Below is a small trained network, with its code and all its weights. Each question gives an input and a class and asks what happens when units are switched off, that is, made to give their printed mean instead of their output.

import numpy as np


def w(rows, s, z=0):
    codes = np.array(rows[::2]) - 128.0
    scale = np.full(codes.shape[1], s)
    scale[-1] = z or s
    return codes * scale


def norm(h):
    return h / np.sqrt((h * h).mean(-1, keepdims=True) + 1e-5)


def f(y):
    return y / 2 * (1 + np.tanh(0.7978845608 * (y + 0.044715 * y**3)))


def log_softmax(a):
    a = a - a.max(-1, keepdims=True)
    return a - np.log(np.exp(a).sum(-1, keepdims=True))


def net(x, mask):
    res = np.array(x, float).reshape(1, 8) / 4 @ E
    u = 0
    for l in range(3):
        y = f(norm(res) @ A[l][:, :-1].T + A[l][:, -1])
        res = res + np.where(mask[u : u + 7], y, B[l][:, -1]) @ B[l][:, :-1]
        u += 7
    return log_softmax(norm(res)[-1] @ U[:, :-1].T + U[:, -1])


A, B = {}, {}
E = w([
[121,43,129,139,168,50,116,87,130],'x0',
[168,118,69,74,133,145,112,109,93],'x1',
[148,133,75,191,107,127,196,90,139],'x2',
[109,136,151,133,144,163,125,76,101],'x3',
[146,187,112,122,131,88,91,82,193],'x4',
[128,129,127,130,128,130,125,129,127],'x5',
[127,130,126,126,127,127,129,128,129],'x6',
[108,93,140,117,8,121,105,100,116],'x7',
],0.016)
A[0] = w([
[81,153,208,211,116,97,125,158,161,7],'0.n1',
[111,134,184,62,152,120,74,146,143,41],'0.n2',
[170,198,124,136,132,112,40,54,193,27],'0.n3',
[199,139,50,69,126,116,92,110,50,17],'0.n4',
[155,138,83,108,99,57,129,222,167,23],'0.n5',
[71,171,162,125,160,172,117,10,90,66],'0.n6',
[126,189,113,126,88,178,115,157,140,22],'0.n7',
],0.013,0.011)
B[0] = w([
[83,78,59,51,158,247,129,52,215,185],'0.n1',
[87,187,62,152,123,119,54,175,115,186],'0.n2',
[78,84,113,69,108,68,253,240,96,255],'0.n3',
[48,80,115,106,159,227,121,68,235,212],'0.n4',
[199,37,134,196,110,172,102,198,147,179],'0.n5',
[225,56,88,161,102,137,93,231,185,200],'0.n6',
[192,151,191,95,139,135,148,123,153,160],'0.n7',
],0.015,0.0041)
A[1] = w([
[110,72,113,158,165,63,66,60,117,2],'1.n1',
[86,65,128,153,177,39,106,101,121,48],'1.n2',
[64,147,205,197,129,122,134,153,196,52],'1.n3',
[159,119,117,43,12,78,105,92,143,48],'1.n4',
[126,127,145,129,38,144,54,61,119,27],'1.n5',
[154,159,96,180,100,105,159,61,135,5],'1.n6',
[80,162,176,110,148,106,20,143,122,23],'1.n7',
],0.011,0.0071)
B[1] = w([
[247,172,170,68,104,125,170,93,159,174],'1.n1',
[212,161,151,18,59,134,152,111,132,211],'1.n2',
[149,73,42,8,152,185,106,65,137,168],'1.n3',
[39,126,224,208,120,100,124,97,171,255],'1.n4',
[113,134,188,202,179,189,82,103,115,178],'1.n5',
[114,159,45,161,125,104,116,160,135,132],'1.n6',
[143,120,77,79,89,102,70,98,47,177],'1.n7',
],0.011,0.0039)
A[2] = w([
[96,88,137,123,136,157,180,165,37,9],'2.n1',
[190,76,123,163,103,133,88,168,155,69],'2.n2',
[151,239,158,117,101,196,135,146,130,70],'2.n3',
[184,191,93,113,254,114,127,148,135,86],'2.n4',
[126,69,156,109,116,173,140,144,21,88],'2.n5',
[150,153,58,210,104,116,205,65,142,91],'2.n6',
[146,152,155,150,131,123,165,125,164,36],'2.n7',
],0.014,0.011)
B[2] = w([
[83,102,102,84,54,50,180,164,156,150],'2.n1',
[170,146,171,197,164,149,113,144,119,179],'2.n2',
[211,80,143,70,160,36,120,54,128,195],'2.n3',
[67,97,191,217,21,139,130,53,123,255],'2.n4',
[136,177,68,161,183,93,186,174,173,199],'2.n5',
[119,178,108,64,196,134,10,187,74,247],'2.n6',
[136,80,116,73,93,154,121,135,123,118],'2.n7',
],0.013,0.0055)
U = w([
[69,80,76,55,159,212,126,67,199,122],'0',
[81,143,100,92,117,47,214,182,136,253],'1',
[240,140,196,60,113,82,143,75,107,147],'2',
[90,184,104,107,154,116,7,169,39,106],'3',
[43,133,213,240,81,123,132,77,97,53],'4',
[209,58,121,192,116,155,102,188,153,77],'5',
],0.02,0.0033)

Each question gives the input, the list of numbers given to net, and the class t.
The units are the neurons (one row each of A and B). Each row of codes is followed by its name. A weight is (code - 128) times the scale printed after its matrix; where a second scale follows, it is the last column's (A, B and U).
mask holds one flag per neuron, layer by layer. A switched-off neuron (its flag False) gives its mean, the last column of its row in B, instead of its output. The means were averaged over made-up inputs and are rounded, as every weight is.
A unit's drop is (log p(t) with every unit on - log p(t) with that unit switched off) / (log p(t) with every unit on - log p(t) with every unit switched off).
The circuit of an input: a set's keep is (log p(t) with only the set's units on - log p(t) with every unit switched off) / (log p(t) with every unit on - log p(t) with every unit switched off). Starting from the 12 units with the biggest drops (on a tie, the unit counted first), units are removed one at a time, each time the one whose removal leaves the highest keep (on an exact tie, the one counted first), for as long as the keep stays at least 0.8.
circuit, biggest first: the units of the circuit, biggest drop first
most important unit: the unit with the biggest drop
k most important neurons: the k neurons with the biggest drops, biggest first
drop when u is switched off: that unit's drop, to one decimal
input [7,-4,0,2,5,-1,-6,0], class 2: most important unit -> 1.n2
input [7,-6,3,8,-7,-7,8,-1], class 5: 2 most important neurons -> [0.n3 0.n6]
input [5,3,-4,3,1,3,-8,5], class 2: 4 most important neurons -> [1.n1 1.n2 2.n4 1.n7]
input [6,-3,-6,-7,-5,-6,5,-7], class 4: circuit, biggest first -> [2.n4 0.n3 0.n6]
input [6,-3,-2,-8,-5,8,4,8], class 4: 2 most important neurons -> [1.n4 0.n3]
input [7,-4,2,-4,5,6,-7,6], class 2: 2 most important neurons -> [1.n2 1.n1]
input [-4,-2,-6,-2,-7,4,-2,7], class 1: 4 most important neurons -> [2.n5 2.n4 2.n1 2.n6]
input [2,-6,-1,-3,-2,-3,-7,-7], class 4: 3 most important neurons -> [2.n4 0.n4 2.n6]
input [-1,-6,-5,-6,-6,-6,-2,6], class 0: 4 most important neurons -> [0.n1 0.n3 1.n3 2.n4]
input [6,-5,7,-2,1,-1,-3,1], class 3: 2 most important neurons -> [2.n6 1.n6]
input [-8,5,1,-3,0,5,-1,-8], class 2: 2 most important neurons -> [2.n3 0.n7]
input [-4,-1,7,3,-5,-2,3,1], class 3: 2 most important neurons -> [2.n6 0.n3]
input [6,-7,-5,3,3,-1,-4,-7], class 0: 3 most important neurons -> [1.n3 0.n1 1.n2]
input [-7,0,-1,-2,-7,8,-4,-2], class 1: 4 most important neurons -> [2.n5 2.n1 1.n2 1.n1]
input [8,5,6,4,1,6,-8,4], class 2: most important unit -> 1.n1
input [-5,-4,-4,5,-4,6,-5,-1], class 2: 4 most important neurons -> [2.n3 0.n3 0.n4 0.n5]
input [6,-5,8,1,5,-5,-6,-2], class 3: 2 most important neurons -> [2.n6 1.n6]
input [-6,-2,-4,-2,7,-3,0,6], class 1: drop when 0.n3 is switched off -> 2.3
input [-6,0,-6,-1,-4,7,1,7], class 4: drop when 2.n6 is switched off -> 1.9
input [-6,5,-3,4,1,-4,3,-4], class 2: most important unit -> 2.n3
input [-8,-3,0,-3,6,5,0,1], class 2: drop when 0.n7 is switched off -> 0.5
input [-7,-4,8,2,8,0,0,1], class 1: drop when 0.n7 is switched off -> 0.3
